Below are the code and all the weights of a small trained network. Each question names an input and a target symbol and asks about switching units off, where a switched-off unit gives its printed mean instead of its output.

import numpy as np


def w(rows, s, z=0):
    codes = np.array(rows[::2]) - 128.0
    scale = np.full(codes.shape[1], s)
    scale[-1] = z or s
    return codes * scale


def f(y):
    return y / 2 * (1 + np.tanh(0.7978845608 * (y + 0.044715 * y**3)))


def softmax(a):
    e = np.exp(a - a.max(-1, keepdims=True))
    return e / e.sum(-1, keepdims=True)


def log_softmax(a):
    a = a - a.max(-1, keepdims=True)
    return a - np.log(np.exp(a).sum(-1, keepdims=True))


def net(x, mask):
    ids = ['ΓΠΨαβεζημξ'.index(c) for c in x.split()]
    T = len(ids)
    res = E[ids] + P[:T]
    u = 0
    for l in range(2):
        q, k, v = (res @ M[l].T for M in (Q, K, V))
        z = softmax(np.where(np.tri(T) > 0, q @ k.T / 4**0.5, -1e9)) @ v
        res = res + np.where(mask[u], z, O[l][:, -1]) @ O[l][:, :-1]
        u += 1
        y = f(res @ A[l][:, :-1].T + A[l][:, -1])
        res = res + np.where(mask[u : u + 12], y, B[l][:, -1]) @ B[l][:, :-1]
        u += 12
    return log_softmax(res[-1] @ U[:, :-1].T + U[:, -1])


Q, K, V, O, A, B = {}, {}, {}, {}, {}, {}
E = w([
[165,136,166,204,105,136,108,91,166],'Γ',
[207,49,43,133,142,162,101,21,7],'Π',
[63,152,122,73,156,13,144,138,54],'Ψ',
[109,96,16,134,132,167,164,76,147],'α',
[139,172,85,60,129,123,220,75,87],'β',
[160,95,161,66,177,112,161,199,60],'ε',
[95,76,194,120,252,170,95,39,174],'ζ',
[201,137,157,37,154,216,43,139,12],'η',
[104,58,73,95,56,250,175,251,120],'μ',
[216,129,73,27,72,192,67,59,188],'ξ',
],0.014)
P = w([
[91,231,225,189,102,148,77,255,183],'0',
[128,157,212,216,74,197,134,96,50],'1',
[148,223,140,143,243,135,214,162,220],'2',
[147,111,201,146,79,162,150,99,66],'3',
[177,199,91,77,239,82,229,165,238],'4',
[157,67,178,80,79,133,152,113,79],'5',
[197,168,38,21,219,16,219,166,236],'6',
[137,35,197,57,92,105,155,132,104],'7',
],0.0089)
Q[0] = w([
[28,119,172,196,39,147,42,165,100],'0.h0',
[96,75,141,136,4,133,102,95,112],'0.h0',
[81,122,171,150,142,142,182,106,69],'0.h0',
[115,101,129,153,88,31,143,113,110],'0.h0',
],0.013)
K[0] = w([
[124,180,126,249,88,80,96,140,129],'0.h0',
[183,183,109,200,125,85,134,107,96],'0.h0',
[72,135,159,175,126,116,97,117,64],'0.h0',
[82,151,101,146,157,61,166,124,106],'0.h0',
],0.014)
V[0] = w([
[153,2,124,105,91,90,191,146,156],'0.h0',
[185,113,203,111,162,67,116,89,126],'0.h0',
[164,123,146,85,122,125,205,188,82],'0.h0',
[133,79,167,159,157,166,78,164,159],'0.h0',
],0.0076)
O[0] = w([
[164,190,41,174,78,191,71,131,88,42],'0.h0',
[254,88,148,196,122,13,131,118,70,195],'0.h0',
[109,251,73,185,81,86,102,102,43,254],'0.h0',
[150,101,29,151,169,152,201,171,30,148],'0.h0',
],0.006,0.0034)
A[0] = w([
[160,112,74,143,142,148,178,108,84,73],'0.n0',
[118,158,148,118,158,209,139,28,148,58],'0.n1',
[133,68,73,198,121,155,151,47,131,4],'0.n2',
[113,118,225,205,95,171,44,70,146,91],'0.n3',
[138,54,169,108,68,98,129,41,86,57],'0.n4',
[184,125,92,171,222,120,179,66,163,121],'0.n5',
[55,143,127,162,171,84,102,148,137,58],'0.n6',
[137,180,105,88,193,163,22,135,137,34],'0.n7',
[132,84,76,181,180,89,137,158,216,113],'0.n8',
[148,131,152,254,93,184,27,152,95,87],'0.n9',
[57,145,131,113,90,62,143,177,233,69],'0.n10',
[73,161,159,124,12,93,195,78,96,80],'0.n11',
],0.0094,0.0036)
B[0] = w([
[114,86,179,117,130,119,151,137,218,194],'0.n0',
[116,144,93,148,31,166,152,81,187,181],'0.n1',
[47,203,132,115,147,185,143,204,100,164],'0.n2',
[131,172,146,213,181,206,76,133,116,173],'0.n3',
[129,188,17,150,191,156,109,97,156,241],'0.n4',
[118,175,175,118,138,64,68,202,101,253],'0.n5',
[158,93,109,135,41,136,138,199,137,134],'0.n6',
[121,92,138,87,114,177,208,166,124,173],'0.n7',
[151,121,34,102,205,131,175,115,82,164],'0.n8',
[161,2,160,171,179,189,172,131,117,165],'0.n9',
[110,146,190,81,206,192,74,52,202,158],'0.n10',
[196,130,144,194,96,156,185,112,152,188],'0.n11',
],0.0081,0.0054)
Q[1] = w([
[197,197,44,105,181,80,89,86,151],'1.h0',
[180,157,132,186,183,149,165,66,115],'1.h0',
[164,137,98,83,108,183,73,12,95],'1.h0',
[203,229,127,70,239,95,196,254,216],'1.h0',
],0.0086)
K[1] = w([
[194,196,123,55,157,82,138,102,74],'1.h0',
[182,130,149,166,139,81,127,3,80],'1.h0',
[62,155,82,224,146,74,128,130,169],'1.h0',
[254,171,26,7,115,130,104,121,111],'1.h0',
],0.0086)
V[1] = w([
[254,125,117,77,116,171,138,161,144],'1.h0',
[105,206,117,164,172,114,232,221,53],'1.h0',
[182,149,57,155,161,82,98,136,224],'1.h0',
[179,238,139,86,196,198,160,116,56],'1.h0',
],0.006)
O[1] = w([
[67,103,148,56,53,170,254,55,84,191],'1.h0',
[115,124,91,247,96,18,121,94,184,194],'1.h0',
[105,167,206,192,203,194,171,165,205,132],'1.h0',
[7,49,189,188,108,58,106,23,106,254],'1.h0',
],0.0061,0.0092)
A[1] = w([
[245,17,156,95,171,189,88,103,156,79],'1.n0',
[64,181,129,124,144,88,54,55,202,230],'1.n1',
[109,152,52,129,89,230,94,61,146,38],'1.n2',
[179,140,219,129,11,116,240,133,160,139],'1.n3',
[96,144,205,36,158,155,143,206,103,79],'1.n4',
[167,104,113,189,150,205,101,155,205,4],'1.n5',
[57,183,106,164,54,150,217,183,116,168],'1.n6',
[177,164,203,76,178,63,104,255,168,93],'1.n7',
[205,96,161,168,46,107,104,100,88,251],'1.n8',
[176,183,162,160,94,79,74,190,169,171],'1.n9',
[230,90,233,186,53,174,181,178,167,28],'1.n10',
[129,225,85,210,126,139,120,189,55,156],'1.n11',
],0.0085,0.0037)
B[1] = w([
[58,200,44,235,91,156,125,93,71,187],'1.n0',
[139,125,166,71,119,205,109,169,58,254],'1.n1',
[128,100,123,90,194,57,181,179,195,206],'1.n2',
[139,92,101,111,219,134,49,149,121,235],'1.n3',
[254,162,92,175,131,54,134,66,152,191],'1.n4',
[92,122,172,120,93,113,154,204,174,162],'1.n5',
[155,121,157,121,56,110,68,65,169,204],'1.n6',
[115,48,60,140,93,214,115,120,197,165],'1.n7',
[120,186,76,76,168,156,199,162,105,227],'1.n8',
[177,163,18,149,123,171,117,190,131,155],'1.n9',
[239,148,191,169,115,129,166,194,138,164],'1.n10',
[119,120,127,115,112,43,35,123,161,172],'1.n11',
],0.0086,0.0091)
U = w([
[131,176,164,199,87,93,166,154,148,167],'Γ',
[87,143,48,171,101,178,119,89,92,107],'Π',
[190,77,105,127,54,160,91,181,99,133],'Ψ',
[79,192,91,81,129,151,171,197,160,112],'α',
[124,157,179,101,136,157,40,148,109,120],'β',
[131,228,81,152,96,34,43,182,128,83],'ε',
[97,34,65,192,193,86,82,132,167,58],'ζ',
[118,119,187,99,134,5,183,186,67,174],'η',
[82,124,146,144,3,99,102,65,181,254],'μ',
[200,160,142,158,152,87,141,32,186,100],'ξ',
],0.0052,0.0039)

Each question gives the input, a string of symbols that net reads in full, and the target symbol t.
The units are the heads (4 rows each of Q, K, V and O) and the neurons (one row each of A and B). Each row of codes is followed by its name. A weight is (code - 128) times the scale printed after its matrix; where a second scale follows, it is the last column's (O, A, B and U).
mask holds one flag per unit, layer by layer, with each layer's heads first. A switched-off unit (its flag False) gives its mean, the last column of its rows in O or B, instead of its output. The means were averaged over made-up inputs and are rounded, as every weight is.
A unit's drop is (log p(t) with every unit on - log p(t) with that unit switched off) / (log p(t) with every unit on - log p(t) with every unit switched off).
The circuit of an input: a set's keep is (log p(t) with only the set's units on - log p(t) with every unit switched off) / (log p(t) with every unit on - log p(t) with every unit switched off). Starting from the 12 units with the biggest drops (on a tie, the unit counted first), units are removed one at a time, each time the one whose removal leaves the highest keep (on an exact tie, the one counted first), for as long as the keep stays at least 0.8.
circuit, biggest first: the units of the circuit, biggest drop first
unit that matters most: the unit with the biggest drop
k most important neurons: the k neurons with the biggest drops, biggest first
k most important neurons of layer l: the k neurons of layer l with the biggest drops, biggest first
input Γ α η η μ ξ ζ, target ξ: 3 most important neurons -> (1.n4 0.n7 0.n5)
input η Ψ η μ ε α α α, target μ: 3 most important neurons -> (0.n2 1.n6 1.n3)
input ξ η Π, target ξ: 2 most important neurons of layer 0 -> (0.n0 0.n5)
input ζ β ε, target ζ: unit that matters most -> 1.n7
input ε ξ β β μ Π ε, target μ: circuit, biggest first -> (0.h0 1.n6 1.h0 0.n7)
input β Π α Π ε Π Π, target ε: circuit, biggest first -> (0.h0 0.n5)
input μ Π Γ ε μ Π, target ζ: circuit, biggest first -> (0.n4 1.n2)
input Π β ε ξ Ψ μ β, target μ: circuit, biggest first -> (0.h0 1.n6 1.h0)
input Ψ ξ ε, target ξ: circuit, biggest first -> (1.n4 1.h0 0.n1)
input ξ μ ε Π, target ζ: circuit, biggest first -> (0.n4 0.n9 1.n2)
input Γ Γ ε ε Γ, target ε: circuit, biggest first -> (0.h0 0.n5 1.n11)
input η ξ Ψ η ζ μ ζ, target μ: circuit, biggest first -> (0.h0 1.n6 0.n7 0.n1)
input η Ψ ξ Π α, target ξ: 3 most important neurons of layer 0 -> (0.n0 0.n2 0.n5)
input μ α η β μ ζ η, target μ: circuit, biggest first -> (0.h0 1.h0 0.n7 1.n6)
input μ ζ Γ, target μ: circuit, biggest first -> (0.h0 1.n6 0.n1)
input ζ Γ Π ζ Ψ ε Ψ β, target ξ: 4 most important neurons of layer 0 -> (0.n11 0.n5 0.n6 0.n2)
input Ψ β Γ Π ε η Γ, target η: 3 most important neurons -> (0.n4 0.n5 0.n1)
input ξ ε β μ, target Ψ: most important neuron -> (1.n10)
input ξ ξ Ψ, target ξ: circuit, biggest first -> (1.n4 1.h0 0.h0 0.n10)
input Π Π μ, target μ: circuit, biggest first -> (1.n6 0.h0)
input Π Π Π η Γ, target η: 2 most important neurons of layer 0 -> (0.n4 0.n5)
input η ζ Π, target η: 2 most important neurons -> (0.n0 0.n5)
input Π ε α Π Π Ψ, target ε: circuit, biggest first -> (0.h0 1.h0 0.n0 0.n4)
input ε ξ Ψ, target ξ: 2 most important neurons of layer 1 -> (1.n4 1.n1)
input μ β Π, target μ: 2 most important neurons -> (1.n6 0.n1)
input η ζ ζ Γ Ψ, target ζ: 2 most important neurons of layer 1 -> (1.n7 1.n8)
input μ μ ξ η, target Π: most important neuron of layer 0 -> (0.n9)
input η ξ Π η ζ η η, target η: 2 most important neurons of layer 0 -> (0.n4 0.n1)
input Γ ε Π Γ ξ η, target Π: 3 most important neurons -> (1.n0 0.n9 0.n5)
input ε ζ μ Π ζ, target μ: most important neuron -> (0.n1)
